Here is a tiny trained network, its code and every weight. The questions are about switching its units off for an input and a class, where a switched-off unit gives its printed mean instead of its output.

import numpy as np


def w(rows, s, z=0):
    codes = np.array(rows[::2]) - 128.0
    scale = np.full(codes.shape[1], s)
    scale[-1] = z or s
    return codes * scale


def f(y):
    return np.maximum(y, 0)


def log_softmax(a):
    a = a - a.max(-1, keepdims=True)
    return a - np.log(np.exp(a).sum(-1, keepdims=True))


def net(x, mask):
    res = np.array(x, float).reshape(1, 4) / 4 @ E
    y = f(res @ A[0][:, :-1].T + A[0][:, -1])
    res = res + np.where(mask, y, B[0][:, -1]) @ B[0][:, :-1]
    return log_softmax(res[-1] @ U[:, :-1].T + U[:, -1])


A, B = {}, {}
E = w([
[82,41,64,214,89,141,177,68],'x0',
[10,183,147,134,98,159,63,90],'x1',
[159,162,22,73,170,220,161,19],'x2',
[121,123,155,128,195,111,140,103],'x3',
],0.012)
A[0] = w([
[97,56,142,196,110,96,134,126,137],'neuron 1',
[144,117,75,128,138,133,168,120,155],'neuron 2',
[158,181,123,73,138,159,110,119,143],'neuron 3',
[2,208,136,142,118,139,89,96,132],'neuron 4',
[114,139,179,120,135,97,110,199,207],'neuron 5',
[182,166,103,63,141,145,137,150,217],'neuron 6',
[130,100,84,151,135,151,153,79,125],'neuron 7',
[118,110,154,171,116,99,144,172,254],'neuron 8',
[158,148,156,115,126,88,114,192,225],'neuron 9',
[164,115,149,157,124,110,149,168,192],'neuron 10',
[100,118,50,119,147,173,167,67,88],'neuron 11',
[193,102,144,107,132,116,165,129,242],'neuron 12',
[155,197,120,54,134,148,140,120,143],'neuron 13',
[93,85,111,192,103,123,186,93,129],'neuron 14',
[127,70,98,178,139,146,172,140,146],'neuron 15',
[74,48,120,193,134,145,142,150,147],'neuron 16',
[133,160,156,103,170,96,130,133,194],'neuron 17',
[100,158,180,140,122,136,72,146,184],'neuron 18',
[71,100,130,175,128,127,142,155,89],'neuron 19',
],0.018,0.009)
B[0] = w([
[134,89,129,175,105,99,114,81,203],'neuron 1',
[209,185,78,129,113,117,153,124,187],'neuron 2',
[127,132,193,72,172,181,110,90,202],'neuron 3',
[11,138,114,90,140,132,5,114,250],'neuron 4',
[80,133,168,129,93,98,140,213,216],'neuron 5',
[166,148,172,111,172,162,178,121,219],'neuron 6',
[133,167,85,121,81,115,152,135,201],'neuron 7',
[137,56,164,157,112,100,156,139,207],'neuron 8',
[120,126,185,131,112,127,147,200,211],'neuron 9',
[127,77,128,138,111,119,174,150,184],'neuron 10',
[102,194,69,99,106,124,121,121,234],'neuron 11',
[175,108,130,114,123,163,165,153,203],'neuron 12',
[146,119,159,95,186,196,119,97,210],'neuron 13',
[121,141,72,143,94,80,106,96,211],'neuron 14',
[159,145,95,175,114,84,139,99,193],'neuron 15',
[136,97,123,167,65,100,109,76,203],'neuron 16',
[118,131,155,120,144,134,142,152,184],'neuron 17',
[68,118,198,122,128,117,78,153,202],'neuron 18',
[92,94,118,164,93,129,87,85,171],'neuron 19',
],0.015,0.025)
U = w([
[133,58,197,115,129,130,254,231,133],'0',
[71,135,201,102,148,77,42,232,176],'1',
[243,125,168,93,228,198,203,111,226],'2',
[92,148,170,71,242,203,58,38,174],'3',
[196,7,129,214,116,43,200,106,202],'4',
[78,34,146,196,117,90,32,59,73],'5',
[221,208,61,164,124,96,218,111,53],'6',
[62,215,54,79,102,104,79,93,3],'7',
],0.0084,0.0015)

Each question gives the input, the list of numbers given to net, and the class t.
The units are the neurons (one row each of A and B). Each row of codes is followed by its name. A weight is (code - 128) times the scale printed after its matrix; where a second scale follows, it is the last column's (A, B and U).
mask holds one flag per neuron, in row order. A switched-off neuron (its flag False) gives its mean, the last column of its row in B, instead of its output. The means were averaged over made-up inputs and are rounded, as every weight is.
A unit's drop is (log p(t) with every unit on - log p(t) with that unit switched off) / (log p(t) with every unit on - log p(t) with every unit switched off).
most important unit: the unit with the biggest drop
k most important neurons: the k neurons with the biggest drops, biggest first
drop when u is switched off: that unit's drop, to one decimal
input [-2,0,-7,-7], class 0: most important unit	neuron 4
input [6,-1,8,0], class 6: 2 most important neurons	neuron 4; neuron 2
input [4,0,-5,-2], class 4: 2 most important neurons	neuron 4; neuron 8
input [0,-1,-6,-6], class 0: 3 most important neurons	neuron 4; neuron 5; neuron 9
input [0,8,8,-5], class 3: 2 most important neurons	neuron 3; neuron 13
input [-7,-7,0,-8], class 0: 2 most important neurons	neuron 9; neuron 5
input [0,-2,4,-3], class 2: 2 most important neurons	neuron 4; neuron 14
input [6,0,5,2], class 6: 2 most important neurons	neuron 4; neuron 2
input [-8,-2,8,-8], class 2: drop when neuron 4 is switched off	0.2
input [-2,-1,0,-7], class 0: drop when neuron 4 is switched off	0.5
input [-6,-1,5,4], class 2: drop when neuron 4 is switched off	0.5
